Each row was made from one walk, in order. Every step used is in the known rows, and no mark comes twice. Write each row's walk.
Known rows
rizad, bepu, zudu, kogezup, nofo, nipupe, keku, fuvam, vuku, veta: [-219  -97  -38  205  240 -326  348 -425  190  -15 -279  346  -45  191
  -41   79  326  -48  334 -266 -166  210  198  -84 -432  -54 -463 -140
   62  -89  -92 -241  -25   63 -120 -117 -100  -48  239 -117 -216  221
  125  -31  -15 -208  -18   20 -156 -106 -216 -412 -183  106  -65  -28
  -92  -66  177  199   -8   29]
bepu, nipupe, rizad, veta, fuvam, vuku, nofo, keku, kogezup: [  48 -160  138   -1  166  109  111   95   40 -158 -312  120 -181  173
  110  -99 -273 -218   15 -616   11   94  246   71 -238  -68  -71 -281
  130  613 -348  363  385  121 -163  -33  -35  108  320 -186 -188  -27
    4  452  522   20  -38  -57 -141  -79 -166  261 -288 -247 -313   63
  158 -158 -415 -256  275    8]
rizad, veta, fuvam, vuku, zudu, kogezup, nipupe: [ -92   19  -75  -61  351 -277  180 -685 -108  154 -502  435 -376   49
  161   40 -106  162  579 -340  225   28  -13  263 -303   30  -82  -86
  396  -24 -274  289  360  121   71   60   91 -229   41 -548 -117 -164
  192  -49   69 -187   26   43 -190  -98   23  -86 -204   33   38  255
  211  152   47  155  359 -383]
zudu, vuku, nofo, nipupe, keku: [-183   43 -325   88 -250  161 -146  121  170   71  -94  -59  130  138
  126  131 -134   36 -230   46 -194  394   86  174 -344 -118  -81  113
  166  -76  201  109 -171 -114 -138 -183   64  125  287  195   -5 -216
 -236  -39 -228 -207   14  299   61  114 -243    4  -32  142  204   90
   32 -414  479  -18 -358  275]
keku, fuvam, rizad, siduvud, sefe: [ 141  -96  350   97  103 -263 -397   20    5   17  -90  335  -58  262
  125  -32  175  282  152 -240 -299  345 -193  263  -48  498   -1 -362
   40 -232  -73  175  110   -3   79  -56  183 -142  434 -149 -242   50
 -609  463  -98  281   97   25 -422  264  225  -14 -194  479 -167  150
 -603   66  310  180  -31   70]
veta, fuvam, vuku, zudu: [-270 -137 -228  176   63 -309 -112 -251 -340  249 -249  352 -449  350
   33   88 -356  203  -38 -322  -86  261  205  375 -325  193 -109 -311
  233   49 -246  193  421  136  185 -163  -31   55   94 -649 -461 -204
   37  218  197 -114  188 -119  -70   10  -60 -279  -60  194  -51  359
 -308   71   56  217  210 -196]
fuvam, gisev, siduvud, guron, rizad: [ 182  121   39  389 -104 -171  -94  -53 -227  316 -245  192  297  241
  -63 -120 -167  136 -334 -146 -277   62  -84  302 -442  817  453  -28
  256  218  287   85  127   36  214  -57   25   73  286  -39   79  -76
 -259  600 -133  296 -163   65   82  -95   92   49  143  325   30   75
 -311 -183  390   25  121  -17]
zudu, kogezup, nofo, nipupe, rizad: [  49 -167  -36 -246  439   38  141  -85   36  267 -369  106   67   46
  125   24    0 -255 -182 -190 -432  288  -51   71  150 -124  166 -148
  122   80 -191  -93  268  -26 -161 -120   17  -97  -51  120  214 -123
 -203  -19 -145 -146 -202  -47 -256  183 -259  103 -107   28   71   26
  210  -30  356 -201 -195  125]
nipupe, zudu, vuku, nofo, keku: [-157  165  -12   38  -53  146   -1   25   91   85 -220  -49  426  309
   52  249 -369   38 -269  122  -82   76 -119  229 -379   24  136 -277
   56   80 -130  -54   20  -85 -176  -96   97  127  512  333  -70 -261
 -225  136   43 -153  -47  114   90  303 -154  -85   91   59   70  -96
  260 -236  294 -126 -359  203]
veta, fuvam, vuku, nofo: [-131 -190 -247  189 -208 -292 -198 -118 -310  234 -149   88 -306  180
   78  159 -339   -3 -245 -334 -121  170  318  220 -254   33 -309 -127
  352   74 -279  249  368  142   65   48  -45  116  307 -516 -366 -307
  -76  426  178   26  176  -63 -262  -21   68  -81 -164  113 -119  193
 -236 -158   61  168  158 -179]
gisev, guron, rizad, veta, fuvam, vuku, nofo, nipupe: [-314 -207 -228  176  -76 -369 -165 -177 -246  145 -445   76 -241  108
  -48  -58 -210  -57 -242 -593   74  -31   73  304 -505  162 -190 -154
  192  118   37  392  141  250   61  188  -14   38   88 -439 -125 -346
  186  465  -22 -143  -90  122 -348  -29 -215  138    7 -341   19  -13
 -175 -130   51  210  340 -251]
vuku, zudu, kogezup, nipupe, rizad, siduvud, guron, sefe: [ 471  -10  521 -112  303 -512  -85 -415  -26  207 -520  322   59  -38
  125   38 -128  195  271  -88 -291  161 -206  335 -278  344  178 -559
  267   56  114  365  -72   78  110  -50  151 -162  343   34  227 -266
 -334 -368 -155 -244  248  112   -6  177   53 -178 -235  186   37  554
   67  225  320   72   -1 -128]
vuku, nofo, keku, kogezup, bepu, zudu, sefe: [-202  256  173   86 -162 -304  277 -424   93  121 -206  -88  -87  410
  281  309  -33  -50 -171 -364 -116 -333 -124  148  197   59  190 -610
  -30  -23  -64  238    0  -92 -585   86   49  374  302  371 -169  194
  266  134   96  179 -303 -181 -193  -40  100 -488  193  328 -310   59
 -204 -221  147  -35  -12  108]
gisev, guron, rizad, veta, fuvam, vuku: [-269 -101  -92  170   -4 -328  -50 -294 -315  200 -373  324 -373  211
   22  -84 -284  -46 -166 -603   37  -63 -105  322 -485  401  -64  -81
  159  -28 -182  209  301  272  111  174   58  -73  133 -498  -71 -104
   69  556    4  -24  -54   47 -304   37   24   30  187 -258  199  -37
 -280   64  -48  210  461 -311]
bepu, zudu, vuku, veta, rizad: [ -77  223  268 -164  320  112  159 -677    9  292  -69  222 -226  320
  200  528  -61  -52   51 -379  -85  176 -362 -361 -407  229   27 -678
  207 -123 -263 -138  -77   45  -99   63  -20 -164  557 -100   91   22
 -207  156   56 -289 -140 -157  266   13  245 -140   84  221  346   75
 -236  -48  140  -75 -107  227]
rizad, gisev, guron, siduvud: [-172   76   15  504  141 -245  221  107  -89  302 -356   80  -10  332
  110  -95 -169  267  -91  -86   16  353 -254  347 -275  422  -33 -219
  192 -191  -80  301  -51 -125  225  -43   51   24   56  143   89   24
 -456  771 -187  305 -128  104  -17  177  196 -230  238  -27  350 -210
 -387  -93   55  107  110 -200]
keku, nofo, nipupe, zudu, vuku, veta, rizad: [-367    8   44 -149  266  487   16 -268   27  257 -301  -24  313   97
  -18  380 -171 -155 -295  128  -76  519  200  -85   34  113    4 -486
  -14  110  -93  -45  147  134    0  141  -12  157  311  -22 -234 -363
  101 -158    0 -397 -218 -303   -1   48 -369  224 -214   97  129   52
  -42 -468  345   94 -607  162]
bepu, zudu, kogezup, nofo, nipupe, sefe: [  -8  221 -114 -309  522 -324  404 -438   95  280 -507  294  155  331
  210   74  232  -50  -18 -435 -287   16 -128 -171   -2  -13  110 -316
  160 -149  -80 -189   34 -148 -304  -81   49  -52   84  255   75  171
  -84 -170 -308  -87 -186  -86    6   51  -62 -183 -104  247 -177  -84
  -53 -112  200  -18 -310  118]
fuvam, gisev, rizad, bepu, nipupe: [-246   83 -148 -109  527  106  148  101 -260 -126 -124  377  -74  381
  -45 -127   36 -173 -242   -8 -379  123 -163  116 -585  765  109 -287
 -170  -50  118 -344   61 -324  121 -240 -181  -17  171 -114  127  426
 -422  591  214  156   48   73   21  285 -267  132  -33  112  466 -313
 -291  -94  123   22  398  123]
rizad, veta, fuvam, vuku, nofo, nipupe: [-251 -221 -262   53    5 -265 -219 -214  -92   63 -327   34 -227  195
   62   48 -158   28  101 -404   80  104  258  199 -246 -152 -235  -87
  283  206  -19  332  216  117   92   12  -12   -8    9 -509 -338 -214
  132  326  121  -17  -62   59 -246  -38 -135    7 -198 -148 -280  179
   16 -349   46  199  162 -189]
nipupe, rizad, bepu, zudu, kogezup, nofo, keku, fuvam: [  -7 -209  366  111  180 -176  329 -315   72  -75 -151  398  -34  259
   14  -47  112 -284   53 -354 -448  -70 -116  218 -124  118 -311 -756
 -187 -126 -535 -405  -40   66 -252 -126 -144  -87  238  300   68  210
 -233   57  308  -69  -84  -27 -170   47 -106 -439    3 -103  165 -149
   -4  260   27 -150   51  184]
kogezup, nofo, keku, fuvam, vuku: [ -86  -87 -189  177 -116  137   12   16   67  205 -271  119   45  216
  -34  171 -144 -402 -299 -127 -314  329  161  351 -248   63   27   -1
   78  -30  -50  297  287  -48 -230 -292  -19  114  -64  -47 -199   -6
  -58  304  171  129 -146 -120 -508    3 -173 -397 -279  152 -164   -5
 -268  123  352  -60    9   -6]
gisev, nipupe, keku, fuvam, vuku, zudu: [ 102   58  -87  145   63 -363  248   31 -252  -77  -66  315   23  179
  185  109   -5   45 -167  202 -176  558   85  362 -581   64 -504  -70
 -155   44  -68  234   71 -177   98 -360  129   94  329 -281 -401   24
  116 -121  116  -22  226  117  -82    4 -352  110  -91  211   91  106
 -465  -30  350  230  -97  204]
bepu, nipupe, rizad, veta, fuvam, gisev, guron: [ 190  -48  269 -252  581 -152  171  252 -302 -220 -411  405  -79  191
  -32 -391 -114 -236  -24 -450   64  157   24  121 -298  285 -110 -343
  136  347 -237   99  393   74  220 -174  -49  -18  -68 -201   70 -113
 -260  285  326  188  -24  -10   76   -7 -251  407  -97 -317  247 -237
  -74  -74 -285 -213  365    0]
kogezup, nofo, keku, rizad, veta, fuvam, gisev: [-105 -201   69  -98  216  218   96 -249   77 -290 -357  114   44   55
 -124  -53 -168 -396 -139  -19  -73 -255   89  383 -392   67  259 -153
  242  276 -247  -44  268  137 -147 -206  -71  164 -601  -56   17  106
 -149  246  297  208 -228 -373 -286  -85 -188 -157   67   82 -165  -48
  -46  178  274 -122 -113  131]
nofo, keku, kogezup, nipupe, zudu: [-228  225 -126  139  154  196  414 -178  223   92 -419   56  519  180
  159 -117 -258  -38 -224    0 -284  155   68  218  -62    5  722  -47
    1 -144  -98  213  236 -230 -478   29  132  335  172  180 -243  164
   14  239  114  -33    6  -87  102   33   23  -84  -97  375 -149  -25
   29 -147  147  -27 -472  -85]
gisev, nipupe, zudu, vuku, nofo, keku, kogezup, bepu: [ -28  276  -11  147  218   52  509 -255 -110  235 -153   43  367  293
  306  351 -248  -81 -581  346  -89   39 -142   32  -10  -93  120 -483
 -175  -11 -218    5 -115 -115 -279 -107  162  213  598  266   82    0
  159 -223  -42   -9 -221  -24   87  231   -5  152  370  214  399  -90
  220 -322  330  218 -373  253]
nofo, keku, fuvam, rizad, bepu: [-203 -168 -154  388   45   37 -197   26   30   32 -116  195  -42  466
  -34 -159  -42   45  -31 -222 -367  122   23  474 -124  486   -9 -213
 -283 -191 -198 -156   51 -127 -148 -119   11  -97  147   24 -377  135
 -405  564  327  145   65  122 -391   13 -101 -138   11  239  196  -30
 -357    7  181  127   59  112]
nipupe, rizad, veta, fuvam, gisev, guron, siduvud: [ 104  -20  383  160  244 -412  141  -34 -322 -170 -261  384  -11  201
  -39 -297 -227   76  -83 -179  182  176  -88  414 -394  278 -172 -397
  291  413 -316  194  252  330  285   44   77  138  -78 -354   39 -142
 -125  296  289  514   -8 -140  -67   33  -31   87   75 -305  238 -106
 -144  -23  -92  -98   40  -48]
gisev, siduvud, guron, rizad, sefe: [-100  -32  194  313 -281 -168 -159  -68   17  553 -181   40  -20  361
    2  119 -112  217 -130 -461 -500  -77 -126  207 -244  517  338 -182
   17 -104 -134  111  -48  198  123  211   56  -17  344  130  194  -69
 -126  665 -348  124 -199  266  -59   82  290   -9  359  131  -66  221
 -252  -79  279  196  189  -48]
bepu, zudu, kogezup, nipupe: [ 107  370   41 -216  379 -242  438 -731    5  372 -343  330  -66  132
  381   11  184   27  214 -347 -265  106 -281 -139  -91  188  -36 -135
  232 -419 -214    5  106 -303 -358   11   52  -98  300   88   89  128
 -249   98 -222 -208   14  151   46  -16  175  -57  -87  322  206  -81
  -65   82  136  -81   55  -75]
nipupe, zudu, kogezup, nofo, keku, rizad, siduvud: [ -62  -68  392 -325  209   56   77 -341  156   -6 -543   57  426  109
  136  -56 -193  -97  -69  334 -274 -146  -85  212 -282  -12  204 -195
   53  166 -455 -157  118  154 -225 -180  128  182  -13  431   45    5
 -419   30 -187  -14 -117 -262 -160  531 -269  -76  111  117 -247 -132
  343  188  296 -104 -347  182]
keku, rizad, siduvud, guron, sefe: [ 159 -228  419   -2 -189 -187 -488 -228  -12  104 -199   -4  -42   25
  202  -63 -200   15 -253  -88 -586   58 -188  232 -351  467   80 -432
  114   52  135  153 -216  265  201 -227  114  -16  135   71  -44   94
 -781  334 -272   38  229   -5  -29  504   80 -196   74  306 -150  492
 -407  -12  262  431  -49   35]
zudu, vuku, veta, fuvam, rizad: [ -32  -19  -93  198  402  168  -88 -205  -38  296 -150  262 -380  181
   40  240 -135  122   79 -328   -9  223  -43 -155 -202  235  130 -146
  372   18 -449  -73  268  163  142   85   85 -193  335 -400  -41 -298
 -310  381   53 -113   10  -91  -70 -102  348  180   79  405  496  279
 -170 -114  350   66  -39   45]
vuku, nofo, keku, fuvam, rizad: [ 149  -68  -46  242  -93  -48 -302  176   -9   14 -168 -139   69  250
   29  113  -48  -53 -122 -196 -231   98   35  451 -264  233 -184 -331
   -6   57  -74  273   84 -138 -263    7   88   27  331  129 -387 -303
 -274  553  313  104    7   28 -518   -7 -126   54 -144  264 -167   -5
 -334  -82  365 -155  -15  173]
zudu, kogezup, nipupe, keku, fuvam, vuku, veta, rizad, gisev: [ 134  -68   10   70  137  -67  530 -510  117  -36 -314  151  254 -280
   31  134   -4  -86  513  103  139  238   32  133 -316  -38 -249  138
  361  -75 -248  261  -17 -101  -89  246   99 -102  461 -215   20 -219
 -264   92  212 -119   33  -97 -287 -304  -63   77 -498  323  272   64
   80  -61  183   -1  -73 -159]
nipupe, rizad, bepu, zudu: [-180 -117  461   66   89 -413  137  -66  -96  -79   78  348 -100  450
   83  -10 -113 -202  -38 -478 -469   80 -173   92 -211  292 -109 -679
 -237 -183 -323 -487  181   36   74  -41 -115  -92  522   19  -90  283
 -260  288  351 -192   51   24  149  253   58 -223  196 -118  260 -107
 -274   28 -121  -36   18  142]
kogezup, bepu, nipupe, rizad, gisev, siduvud, guron, sefe: [ 419 -117  518  247  121 -329  253  138 -119  289 -198  199   70  268
  -65   58 -168 -218 -151 -198 -359   66  -65  143  224  444   82 -620
  104  160  264   78  -65   36  113 -258    8  147  309  157  281 -178
 -345  220   20  237 -156  101 -160   76  118  -66  317   46  452  206
  -34 -394  -48   19  328  -35]
vuku, nofo, keku, fuvam, rizad, bepu, zudu: [ -33  -64  101  357  -88 -270 -168  -93   15  -88  -82   43  -46  443
  -16   99   95   -8   36 -374 -238  -47  -13  316 -367  330 -418 -630
 -136 -114 -178  -51  -70 -117 -272   40  -69  -38  469  212 -375   -4
 -198  492  371    4   32   88 -350  -68  -13 -231    1  123  -69 -121
 -370   28  146   -8   97  187]
fuvam, gisev, rizad, bepu: [-305    4 -182   98  296  -11   87  -56 -304 -165  -59  303  -17  379
  -41  -77  -30  -86 -228   77 -369   38 -241  312 -584  693  159 -300
 -178 -162  121 -392   -7 -263  181  -71  -91  -11  235 -142   49  412
 -345  533  186  181   27  -28  -47  287 -164  -90   79  222  384 -213
 -362  -76  320  149  197   67]
bepu, nofo, keku, kogezup: [ -81  101 -216  183  101  346  -87  130   88  380 -443   24   12  658
  273  -89 -133 -185 -237 -487 -343   67  130  362   40    7  295  -20
  -32    3    0  102   98 -241 -489 -208   26   52  157  297 -175  121
 -158  616  124  195  -88   -1    7   -7  -21 -117  156  235 -319  130
 -147 -426 -133 -135 -225  114]
kogezup, nofo, keku, fuvam, gisev: [  91   29 -142  108  151  128   95   92   48   73 -340  172  282  206
 -141   75  -15 -369 -302  117 -262  115  106  481 -256  226  210 -177
   89  -11   67  175  189 -206 -269 -355  -35  111 -278  124  -65   24
 -179  248  226  279 -219 -209 -276 -104 -190 -314 -207  242 -118 -155
 -305   26  475 -186  -98  150]
veta, rizad, siduvud, sefe: [-178 -172  519 -431   48 -108 -413 -436  -43   86  -82  199   -8  292
  222  253 -250  167 -112 -129 -347  230 -156   64  -96  358  437 -483
  108 -278  -98   38  -81   97   16  141   30   46  323 -222  102  222
 -600  177 -113  158   64 -133 -140  341  256  -61  -99  197 -152  140
 -340    9   57   85 -280  145]
vuku, nofo, keku, kogezup, bepu, sefe: [  29  255  174  105  -71 -243  146 -114   51  348 -255 -172  -69  406
  157  400 -102 -107 -224 -137 -221 -363    1  340  204   90  169 -444
  -65 -179   67  114   72  -77 -580   -6  118  214  249  289 -162  182
  170  229  151   62 -219 -118 -148    3  111 -319  245  385 -250  117
 -104 -290  155  -81  -71  184]
kogezup, bepu, nipupe, rizad, siduvud: [ 165   62  589 -373  213 -349  -55  175 -115  295 -197  348  -77  410
  197   23 -237 -450 -173   35 -373  137  124  105  171  304   44 -382
 -101 -104    2  120  220  145  -55 -459   29  210  185  -80  111  -98
 -418   35  149  119 -167 -136 -153  523  -77  173  145  -26  482  -94
  -91 -185   10 -201  278  167]
keku, fuvam, vuku, nofo, nipupe, rizad, bepu: [-194 -360  -54  391 -344 -285 -102  266 -133  -47   13   69    7  112
  -45   26  -60 -267 -147 -308 -320  363  178  372 -254   26 -526 -506
 -175   58   17  136   75  122  172 -141 -100  -75  576 -265 -441 -232
 -111  300  414 -160   81  153 -263  195 -425 -118 -450  -92    8   81
 -244 -240  114  259  145   -4]
bepu, nofo, nipupe, keku: [-105  -22 -267 -117    2  -18 -267  412   62  183 -336   30  240  571
   79 -200  -32 -210 -247 -208 -359  416  400  356  -95 -210 -115  332
   47   54  332   12   54 -269 -290 -386  -11  207 -102  125 -191 -158
 -174  265  -22  119   74  181  -23    4 -440  113   72   53 -119   97
 -133 -642   56 -141 -481  249]
zudu, vuku, veta, fuvam, rizad, sefe: [-192  -12  -29  139  391  126  -21 -158   94  334 -114  195 -444  326
  -37  356  -58  210  321 -391   50   -6 -114  -91 -148  140  105 -126
  188  -34 -628  -79  193  116  171  263  119 -330  363 -291   95 -209
 -250  397   33 -115  -73  -37  -81  -80  360  198  146  286  361  282
 -142  -96  246  186   -3   77]

Write each row's walk
[  78  -52  185 -266  626 -114  473 -584 -289 -287 -301  248  134  -87
  200 -180    5   59   38  155   82 -340 -292  142 -341   80 -234 -393
   82  413 -610 -343  117   85  145  -75  110 -141  -20 -175  -52   67
 -245  102  106   87  -24 -166   92  184 -290  477  198   78  101  -92
  216  -57   62  266  -67  126]  keku, rizad, veta, fuvam, gisev, nipupe, zudu, kogezup
[-293   20  140   -3  362  524  229 -197  217   70  -63  287 -151  203
  104  353 -170  -81   -2 -187 -137  281   15 -303 -394  189  280 -353
   77  -93 -300 -255  -61  260 -116   88  -33 -136  558  -10  160  237
 -146   94  134 -254   31  -89  350   42  173   89   61  135  503   69
   19 -210  -45   72 -117  237]  zudu, vuku, veta, rizad, bepu, nipupe, keku, kogezup
[ 118  -69  301  -73  438 -123  593 -187 -194  103 -257   42  236  220
  245   60  -23 -330  -97  183  -92 -283 -330  219  135  -54 -402 -482
 -124   71 -380 -381  -80 -165    2 -287   34 -165  318  312  190 -105
 -425  255   96  -20 -272 -108  -68  375 -262  297  555  139  487 -124
  225 -261   -9  209  -92  180]  keku, rizad, gisev, nipupe, zudu, kogezup, bepu, nofo
[  48  223  208 -340  269 -597  190 -138  -91  407 -376 -135  277  306
   20  352   42   21 -151  111 -125 -243  -31  188  288 -104 -212 -515
    4   -4  122 -164  104  -86 -349  -88  102  105  237  221  -93 -266
  130 -144  -80 -147 -181   51  -84  250 -327   12  140  152  -62   -1
  342 -463  241  -16 -223  191]  vuku, nofo, nipupe, zudu, kogezup, bepu, sefe
[-143  -95   38  -34  -32  204 -165    5   66  316 -308  -58  -46  623
  -63  362  -95 -346  180 -495  -30  -29  187  343 -251 -102 -249 -151
 -127  219 -229  236  -38  -76 -235   41  -38 -152  320 -141 -165 -246
 -119  550  542  157 -119  -98 -370 -147 -301   38 -222  -19 -308  197
 -198 -324 -227  -17  -45  169]  bepu, nofo, keku, fuvam, vuku, veta, rizad, sefe
[-116  188 -271  -86  261 -448  104 -103 -222  426 -549  322  -33  648
  165  117 -147  -50  155 -394   75   77   95  397   29   47  -41  -42
   18  128  377   74  187  -13   17 -304  129 -117  392 -264 -226 -287
  132 -314   36  -88 -125  -43 -263  232 -518  -87  -53  241  -19  320
   94 -376    5  203  -19  -52]  fuvam, vuku, zudu, kogezup, bepu, nofo, nipupe, sefe
[  83 -285   65 -247   24   -4 -267 -266  221   29 -438  -22  232  -85
  142 -282   -5    7 -167  114 -464  343  160   98 -172 -103  -78  117
  287   77  -27   85 -124  287  -17 -270   31  124 -287  301  212  -30
 -478 -180 -521   14  -68  -54 -222  293 -287 -140  -60  262 -136  258
  169  169  512  140 -336  115]  zudu, kogezup, nofo, nipupe, keku, rizad, siduvud, guron
[ 274   35  122 -191  480 -207  438 -481 -118  -59 -404  431  106 -175
  109 -250  -31 -100  352 -122   75 -105 -102  242  -65   82   69  -28
  368  101 -368   21  296  -49  -30  136   82 -153   75 -257  233 -155
 -256  -49  218   59   -1  -34  -80 -187  -15  311 -283   81  314  -14
  321   -4  100 -159   52 -140]  zudu, kogezup, nipupe, rizad, veta, fuvam, gisev
[  54   48  155 -236  239  114   66 -461   12  242 -416   83 -204  407
  361  -27  -16 -323  230 -265 -108 -478 -204  423  169   20 -146  -81
  -35  -19  -66 -195  -84   58 -403 -266  121 -139  -36  177  113  -44
 -279  143   30  150 -328  -14 -473  328 -294   11  479  115  189   54
  352 -234  -20  -73  191  123]  zudu, kogezup, bepu, nofo, keku, rizad, veta
[ -83 -162  302  111  104   -1  643 -577  326 -321 -268  139  138  -46
  111 -135  416  252  371 -268 -211   36 -264  -80 -213 -101  -16 -168
  304    5 -152 -294 -258 -161 -209  -48   -7  266   22  474  176  360
 -291  109 -550   -7 -182   87 -105 -124  -84 -281  201  399 -377  -33
  -16   33  190  -50 -371  203]  bepu, zudu, kogezup, nofo, nipupe, keku, rizad, gisev, siduvud, sefe
[-105   73  227  508  481 -153  302  -51  -71  140 -346  234  195  269
 -199   76 -255  446   28   42  411  330 -180   13 -405  248  -96 -427
  457  305 -548   39  167  238  340  194  125   41  390 -106   44 -459
 -261  498   17  170  -43 -149   47   22  266   48  279   62  592  -51
   32  -65  122  118 -246 -119]  nipupe, zudu, vuku, veta, fuvam, rizad, gisev, guron, siduvud
[  68   36   52   -3  423  -20  340 -213  112  148 -527  102  404   79
  -58  249  -58 -120   90   27  -20   89   42  123 -320  -90   15 -149
  168  318 -289   51  349   52 -179  -78  129   28  310  -44 -243 -244
   46  152  138  -47 -147 -234 -367  132 -282 -139 -269  201 -322  -54
  236  -20  310 -116 -159  -44]  nipupe, zudu, kogezup, nofo, keku, fuvam, vuku, veta
[-162 -217   73 -174  -34 -183  -71  -98  -43  -33 -243  158  -62  408
   25 -169  -58 -416 -124 -108 -161 -153  394  483  141 -361 -418 -171
   96   26  123  -98  -44  273 -292 -399  -19  340 -445 -186 -162 -270
   46  -69  168  238 -115 -155 -329  115 -423  -32  496   28  235  190
   59 -522    0  131 -199  151]  kogezup, bepu, nofo, nipupe, keku, rizad, veta, fuvam
[ 134  -48  -90  126  205   55  373 -196  115 -101 -375  308  358  -97
  -17 -166  430  254  113   83 -210  256   44  251 -116   25  156  152
  326   38  155  -20  -99 -125 -190 -142  105  237 -104  166   91   65
 -128 -171 -518  372  -83  141 -293 -186 -277  -71 -218  480 -351  -17
   -5 -205  528  -26 -355  161]  zudu, kogezup, nofo, nipupe, keku, fuvam, gisev, siduvud, sefe
[ -58 -188 -142  265  186  109  294 -317  -38   49 -224  -33  124  141
   55  228 -149 -145  -11    6   24  214   40  131 -341  137 -121 -237
 -119  188 -255  285 -209 -308   42  -73  -49  -15  292 -292 -225   12
 -300  521  503   53 -156 -103 -253 -290 -198   99 -354  191  104   30
 -306 -196  109  115  -20  103]  nofo, keku, fuvam, vuku, veta, rizad, gisev, nipupe
[-160   85   21   -2 -297   78  106 -291  171 -200   29  -15   14   99
  194   61   49  -28 -135 -159 -211  209 -166   -4 -560 -106 -439 -293
  132   15   14  -83 -281  -29 -238 -233   -6  209  333  308 -102   -6
 -285   -8 -162 -339   30  147  183  121 -312 -137  115  198  102   54
 -151 -132  288   -4 -345  409]  bepu, zudu, vuku, nofo, nipupe, keku, rizad
[  70 -186  182 -200  124  -39  -62  172  -10 -177 -281  119 -158  195
   26  -75 -308 -308   39 -537   21  117  284  104 -347   -5 -231 -118
  142  607 -297  288  375   63  -49 -152  -94  119  183 -284 -138 -190
 -167  420  566   11    9   69 -272  -49 -304  347 -320 -368 -139  -17
  174 -129 -334 -373  317   73]  bepu, nipupe, rizad, veta, fuvam, vuku, nofo, keku
[-355 -243  103   12  327  146  -23  -44  131   31 -248   24  118  424
  -20  218  -92 -221  -51 -291 -245  189  378   -7 -233 -160  226 -370
  -16   26  -19 -227  -61  200 -212  176  -98   37  275 -114 -179   71
  142  222  315  -92   16 -269  127  -90  -84   65   85   91  -63  174
 -139 -546  -95  102 -498  199]  vuku, veta, rizad, bepu, nofo, nipupe, keku, kogezup
[-196  -36   27  162  269 -104  275 -581  118  196 -293  407 -167  377
  100   36  246  -48  122 -305 -412 -153 -103  148 -152  238 -261 -584
 -107 -440 -382 -382 -181  -73 -370 -170 -158 -159   57  314   12  375
 -180  150   -8  -41 -109   90 -131   21   41 -613   84   73  107 -185
  -71  190  102   92  196   72]  rizad, bepu, zudu, kogezup, nofo, keku, fuvam
[ -10 -239   17  536 -530 -188 -336 -369  -70  223 -363    2  -48  160
  -54  -36 -319  197 -134 -533  -99 -101  248  270 -535  341   30  -47
  405  395  -64  394  -48  416   76  186  -30  269  239 -208  -75 -319
   98  624  -45  226 -137  192 -359 -280  151 -127   82  -22 -292  302
   40  -94  164   84  311 -214]  gisev, siduvud, guron, rizad, veta, fuvam, vuku, nofo, keku
[ 323   41  181  401 -303 -296  -15   12   16 -187 -191  308  449   82
 -166 -237   75  144   21   51 -118   27   31  615 -669  511 -140  -41
  218  225  290  183 -121  167   45 -105  144  138  170   33 -103  -72
  -44  332    6  427  -84   80  -69 -195 -107 -123   80  181 -109   50
 -288 -223  405    0   39   83]  nipupe, keku, fuvam, gisev, siduvud, guron, rizad, veta
[ -93 -103  -94  -54  295  153  226 -419 -109 -333 -257  107   13   72
  170 -277 -128  -86 -127   50  -39 -258  -39  299 -421  193   77  -40
  -65  334 -330  -76  -57 -142  -13 -264   -1  140 -383 -206 -137  275
 -348  325  302  213  -50  -63  -58 -108 -313  327  100  156   42  -35
 -118  -83  123  118  -95  237]  nofo, keku, rizad, veta, fuvam, gisev, nipupe
[  35 -109  359  238 -136 -409  267 -500  -83 -206 -141  176 -184  327
   98   51 -272 -211   97 -514  115 -233   66  276  -67 -184 -299 -686
  103  375 -304  213  206  305 -243  133   49  268  442 -256 -252  -22
  344   70  547   98 -246 -371 -309  -93   23 -310  138  -90 -217  160
   77  -79 -237  -80  114  -46]  nipupe, rizad, veta, fuvam, vuku, nofo, keku, kogezup, bepu, zudu
[-261  -71 -203   55  526   52   -5  -84   17  154 -302  146  229  270
 -156   19 -147  227 -118  -71    1  364  135 -119  -91  -25  188 -240
  223  299 -231 -143  259   66   88  -28   62   67  165 -311 -255 -443
 -131  174   37 -180    4  -78   71    0 -170  291  -17  253  278  199
  112 -372  316  134 -483   93]  nofo, nipupe, zudu, vuku, veta, fuvam, rizad
